Below is a small trained network, with its code and all its weights. Each question gives an input and a class and asks what happens when units are switched off, that is, made to give their printed mean instead of their output.

import numpy as np


def w(rows, s, z=0):
    codes = np.array(rows[::2]) - 128.0
    scale = np.full(codes.shape[1], s)
    scale[-1] = z or s
    return codes * scale


def f(y):
    return np.maximum(y, 0)


def log_softmax(a):
    a = a - a.max(-1, keepdims=True)
    return a - np.log(np.exp(a).sum(-1, keepdims=True))


def net(x, mask):
    res = np.array(x, float).reshape(1, 8) / 4 @ E
    y = f(res @ A[0][:, :-1].T + A[0][:, -1])
    res = res + np.where(mask, y, B[0][:, -1]) @ B[0][:, :-1]
    return log_softmax(res[-1] @ U[:, :-1].T + U[:, -1])


A, B = {}, {}
E = w([
[163,191,67,28,44,65,106,123],'x0',
[147,116,118,128,134,132,118,144],'x1',
[146,118,114,116,134,125,115,135],'x2',
[126,140,128,124,145,125,135,121],'x3',
[132,178,169,233,113,39,122,215],'x4',
[176,41,85,178,88,89,84,58],'x5',
[133,129,132,132,115,134,127,128],'x6',
[70,197,59,166,178,138,3,105],'x7',
],0.0066)
A[0] = w([
[95,201,157,189,156,17,157,141,67],'n1',
[158,91,80,165,142,106,104,64,117],'n2',
[96,87,162,205,250,184,131,131,85],'n3',
[81,214,144,88,188,189,163,186,116],'n4',
[132,108,142,114,125,88,222,135,44],'n5',
[85,115,101,46,175,199,141,46,3],'n6',
[129,164,93,48,128,50,99,120,143],'n7',
[56,192,69,164,199,115,23,120,75],'n8',
[116,101,121,174,125,79,102,225,53],'n9',
],0.011,0.0059)
B[0] = w([
[175,124,82,136,147,228,39,133,204],'n1',
[107,74,122,164,150,54,99,116,185],'n2',
[65,222,68,64,55,90,144,147,254],'n3',
[133,19,102,194,123,28,92,52,238],'n4',
[168,150,174,102,151,123,192,152,161],'n5',
[253,193,104,185,114,213,60,158,198],'n6',
[3,193,121,139,129,130,158,134,195],'n7',
[188,82,204,92,128,125,248,153,251],'n8',
[177,170,90,112,104,206,101,51,174],'n9',
],0.012,0.0093)
U = w([
[203,195,128,180,136,233,17,132,27],'0',
[95,135,138,148,124,96,133,131,254],'1',
[30,249,111,96,69,57,120,165,59],'2',
[195,112,248,98,148,105,251,176,45],'3',
[75,142,153,161,149,94,92,119,228],'4',
[95,46,146,205,147,3,56,79,83],'5',
[95,148,171,142,151,101,80,143,178],'6',
],0.0057,0.0072)

Each question gives the input, the list of numbers given to net, and the class t.
The units are the neurons (one row each of A and B). Each row of codes is followed by its name. A weight is (code - 128) times the scale printed after its matrix; where a second scale follows, it is the last column's (A, B and U).
mask holds one flag per neuron, in row order. A switched-off neuron (its flag False) gives its mean, the last column of its row in B, instead of its output. The means were averaged over made-up inputs and are rounded, as every weight is.
A unit's drop is (log p(t) with every unit on - log p(t) with that unit switched off) / (log p(t) with every unit on - log p(t) with every unit switched off).
The circuit of an input: a set's keep is (log p(t) with only the set's units on - log p(t) with every unit switched off) / (log p(t) with every unit on - log p(t) with every unit switched off). Starting from all 9 units, units are removed one at a time, each time the one whose removal leaves the highest keep (on an exact tie, the one counted first), for as long as the keep stays at least 0.8.
units of the circuit, in order: the units of the circuit, biggest drop first
most important unit: the unit with the biggest drop
k most important neurons: the k neurons with the biggest drops, biggest first
drop when u is switched off: that unit's drop, to one decimal
input [4,5,8,-8,8,8,-4,4], class 0: units of the circuit, in order : n9
input [4,0,-4,-6,-7,0,-4,4], class 0: 2 most important neurons : n6; n3
input [-5,-4,-6,2,6,-4,2,2], class 0: 4 most important neurons : n1; n9; n7; n2
input [-6,0,4,4,-4,6,-3,3], class 2: 3 most important neurons : n3; n4; n1
input [-4,3,4,-6,2,-8,-3,-5], class 5: 2 most important neurons : n4; n8
input [-4,0,-7,-6,3,-7,1,7], class 3: 3 most important neurons : n8; n2; n7
input [8,6,-2,-7,-3,6,-7,1], class 2: 3 most important neurons : n7; n4; n8
input [-8,-4,-5,-4,-1,4,4,-1], class 2: 2 most important neurons : n3; n4
input [4,-7,-3,6,-1,-5,-1,7], class 3: 2 most important neurons : n8; n3
input [5,-4,-4,-2,-5,-7,-1,-4], class 5: 3 most important neurons : n4; n3; n8
input [5,4,2,-5,7,6,-3,8], class 3: 4 most important neurons : n8; n4; n3; n6
input [7,6,4,-2,-7,2,4,-7], class 0: 4 most important neurons : n6; n8; n3; n4
input [-7,4,-4,3,8,5,2,0], class 0: 2 most important neurons : n1; n9
input [-8,4,-6,6,3,-1,-1,4], class 2: most important unit : n3
input [-7,5,0,-8,4,-3,1,8], class 3: 2 most important neurons : n8; n7
input [-7,-4,-3,-1,6,0,0,5], class 2: drop when n3 is switched off : 2.7
input [-6,6,-5,2,-5,-6,0,8], class 3: drop when n8 is switched off : 2.0
input [-4,-5,-7,1,-6,-8,-7,-5], class 5: drop when n8 is switched off : 0.2
